Here is a tiny trained network, its code and every weight. The questions are about switching its units off for an input and a target symbol, where a switched-off unit gives its printed mean instead of its output.

import numpy as np


def w(rows, s, z=0):
    codes = np.array(rows[::2]) - 128.0
    scale = np.full(codes.shape[1], s)
    scale[-1] = z or s
    return codes * scale


def softmax(a):
    e = np.exp(a - a.max(-1, keepdims=True))
    return e / e.sum(-1, keepdims=True)


def log_softmax(a):
    a = a - a.max(-1, keepdims=True)
    return a - np.log(np.exp(a).sum(-1, keepdims=True))


def net(x, mask):
    ids = ['ΛΞΦΩβεζημσ'.index(c) for c in x.split()]
    T = len(ids)
    res = E[ids] + P[:T]
    u = 0
    for l in range(3):
        r = res
        for j in range(3):
            rows = slice(3 * j, 3 * j + 3)
            q, k, v = (r @ M[l][rows].T for M in (Q, K, V))
            z = softmax(np.where(np.tri(T) > 0, q @ k.T / 3**0.5, -1e9)) @ v
            o = O[l][rows]
            res = res + np.where(mask[u + j], z, o[:, -1]) @ o[:, :-1]
        u += 3
    return log_softmax(res[-1] @ U[:, :-1].T + U[:, -1])


Q, K, V, O = {}, {}, {}, {}
E = w([
[127,179,154],'Λ',
[103,178,9],'Ξ',
[122,157,183],'Φ',
[122,80,122],'Ω',
[135,174,151],'β',
[170,131,209],'ε',
[218,228,97],'ζ',
[213,147,182],'η',
[162,128,221],'μ',
[67,167,179],'σ',
],0.016)
P = w([
[2,163,113],'0',
[108,165,139],'1',
[93,161,142],'2',
[86,155,146],'3',
[86,152,140],'4',
[78,152,136],'5',
[76,155,134],'6',
],0.0083)
Q[0] = w([
[69,160,89],'0.h0',
[171,126,176],'0.h0',
[74,176,108],'0.h0',
[78,142,84],'0.h1',
[187,6,136],'0.h1',
[92,101,81],'0.h1',
[97,162,139],'0.h2',
[214,44,79],'0.h2',
[128,131,124],'0.h2',
],0.019)
K[0] = w([
[142,200,111],'0.h0',
[151,72,139],'0.h0',
[172,187,112],'0.h0',
[102,145,76],'0.h1',
[255,160,169],'0.h1',
[145,159,84],'0.h1',
[138,68,126],'0.h2',
[86,230,104],'0.h2',
[132,115,129],'0.h2',
],0.021)
V[0] = w([
[152,109,64],'0.h0',
[164,11,97],'0.h0',
[98,128,226],'0.h0',
[121,55,116],'0.h1',
[89,152,191],'0.h1',
[146,254,144],'0.h1',
[83,232,129],'0.h2',
[190,138,79],'0.h2',
[161,152,103],'0.h2',
],0.0061)
O[0] = w([
[218,143,110,94],'0.h0',
[254,27,125,1],'0.h0',
[24,66,162,150],'0.h0',
[151,169,176,86],'0.h1',
[186,42,135,194],'0.h1',
[75,62,39,193],'0.h1',
[4,90,224,187],'0.h2',
[105,206,183,60],'0.h2',
[80,183,178,96],'0.h2',
],0.0046,0.0037)
Q[1] = w([
[198,133,209],'1.h0',
[44,89,10],'1.h0',
[90,239,125],'1.h0',
[132,95,10],'1.h1',
[66,214,166],'1.h1',
[114,133,72],'1.h1',
[79,218,135],'1.h2',
[118,149,122],'1.h2',
[207,154,234],'1.h2',
],0.014)
K[1] = w([
[188,166,197],'1.h0',
[77,58,24],'1.h0',
[2,154,132],'1.h0',
[151,172,33],'1.h1',
[20,175,199],'1.h1',
[108,162,104],'1.h1',
[61,91,182],'1.h2',
[114,135,148],'1.h2',
[117,25,31],'1.h2',
],0.016)
V[1] = w([
[106,106,121],'1.h0',
[232,160,254],'1.h0',
[110,109,114],'1.h0',
[117,229,123],'1.h1',
[104,90,91],'1.h1',
[98,8,53],'1.h1',
[106,145,202],'1.h2',
[131,82,193],'1.h2',
[102,175,184],'1.h2',
],0.0078)
O[1] = w([
[119,88,116,152],'1.h0',
[1,238,171,2],'1.h0',
[129,85,117,146],'1.h0',
[44,206,143,179],'1.h1',
[81,96,134,140],'1.h1',
[70,21,159,109],'1.h1',
[198,175,147,193],'1.h2',
[161,193,208,137],'1.h2',
[220,157,96,200],'1.h2',
],0.0063)
Q[2] = w([
[212,72,254],'2.h0',
[168,72,93],'2.h0',
[141,81,166],'2.h0',
[253,100,141],'2.h1',
[139,154,221],'2.h1',
[135,200,168],'2.h1',
[38,145,94],'2.h2',
[161,198,91],'2.h2',
[215,204,223],'2.h2',
],0.014)
K[2] = w([
[111,37,191],'2.h0',
[231,136,120],'2.h0',
[150,69,133],'2.h0',
[132,124,12],'2.h1',
[50,111,44],'2.h1',
[64,167,104],'2.h1',
[189,179,154],'2.h2',
[101,165,74],'2.h2',
[5,167,137],'2.h2',
],0.015)
V[2] = w([
[120,154,32],'2.h0',
[148,155,2],'2.h0',
[195,34,138],'2.h0',
[145,105,179],'2.h1',
[220,192,174],'2.h1',
[99,121,99],'2.h1',
[68,189,14],'2.h2',
[109,135,211],'2.h2',
[59,48,154],'2.h2',
],0.0086)
O[2] = w([
[66,112,165,185],'2.h0',
[55,121,199,220],'2.h0',
[201,134,196,202],'2.h0',
[84,141,151,58],'2.h1',
[110,95,72,86],'2.h1',
[150,130,133,163],'2.h1',
[112,130,246,255],'2.h2',
[169,167,68,75],'2.h2',
[190,79,107,130],'2.h2',
],0.011,0.0016)
U = w([
[25,224,41,81],'Λ',
[89,152,52,141],'Ξ',
[99,200,125,144],'Φ',
[106,155,170,2],'Ω',
[3,59,49,177],'β',
[32,136,146,63],'ε',
[75,159,38,120],'ζ',
[128,26,108,178],'η',
[79,181,108,136],'μ',
[68,151,84,93],'σ',
],0.0076,0.0066)

Each question gives the input, a string of symbols that net reads in full, and the target symbol t.
The units are the heads (3 rows each of Q, K, V and O). Each row of codes is followed by its name. A weight is (code - 128) times the scale printed after its matrix; where a second scale follows, it is the last column's (O and U).
mask holds one flag per head, layer by layer. A switched-off head (its flag False) gives its mean, the last column of its rows in O, instead of its output. The means were averaged over made-up inputs and are rounded, as every weight is.
A unit's drop is (log p(t) with every unit on - log p(t) with that unit switched off) / (log p(t) with every unit on - log p(t) with every unit switched off).
The circuit of an input: a set's keep is (log p(t) with only the set's units on - log p(t) with every unit switched off) / (log p(t) with every unit on - log p(t) with every unit switched off). Starting from all 9 units, units are removed one at a time, each time the one whose removal leaves the highest keep (on an exact tie, the one counted first), for as long as the keep stays at least 0.8.
units of the circuit, in order: the units of the circuit, biggest drop first
most important unit: the unit with the biggest drop
heads that matter: for each layer, one digit per head in row order, 1 if its drop is at least 0.15 and else 0, layers parted by /
drop when u is switched off: that unit's drop, to one decimal
input σ ε Ω Ξ Ω ε Λ, target η: most important unit -> 1.h0
input Ξ ζ σ, target Ω: units of the circuit, in order -> [1.h2 2.h2 2.h1]
input Ω ζ Ξ σ ε Ω, target β: heads that matter -> 110 / 010 / 100
input β ζ Ω Φ μ Ξ, target β: units of the circuit, in order -> [2.h0 1.h1]
input Ω σ ε σ μ η Ω, target η: heads that matter -> 000 / 110 / 101
input ε β μ ζ μ Ω, target β: units of the circuit, in order -> [0.h1 2.h0 2.h1]
input ζ η σ Φ Φ, target ε: heads that matter -> 101 / 011 / 101
input Ω Ω σ, target Λ: heads that matter -> 010 / 010 / 100
input ζ μ σ σ Ω σ, target ε: units of the circuit, in order -> [1.h1 2.h2 0.h0 2.h0]
input ζ Ω σ Ω ε ε σ, target ε: units of the circuit, in order -> [0.h0 1.h1 2.h2 2.h0]
input Ω Φ Ω Ω Λ, target Λ: units of the circuit, in order -> [0.h1 2.h0 1.h0 1.h1]
input Ω σ β Ω Ω σ β, target Λ: units of the circuit, in order -> [0.h1 2.h0 1.h1 1.h0]
input η Φ η, target Λ: units of the circuit, in order -> [1.h0 2.h0]
input Ξ σ Ω, target η: units of the circuit, in order -> [1.h0]
input ζ Φ Ω Ω ε μ Φ, target ε: units of the circuit, in order -> [1.h1 0.h0 2.h2 1.h2]
input ζ ε Ω Ω Φ Ω ζ, target ε: heads that matter -> 111 / 011 / 101
input σ Ξ μ ζ, target η: units of the circuit, in order -> [1.h0 0.h1 0.h0 2.h2]
input Ξ σ ζ Ω Φ, target Ω: heads that matter -> 011 / 101 / 011
input Ω ζ Ξ, target β: heads that matter -> 000 / 000 / 100
input μ ζ μ β, target ζ: most important unit -> 1.h2
input σ Ω Ω μ σ Ξ, target ε: heads that matter -> 000 / 000 / 101
input Ω η Ω Ξ σ, target Λ: heads that matter -> 110 / 110 / 100
input σ ζ Ω Φ μ Ξ β, target η: drop when 1.h0 is switched off -> 0.5
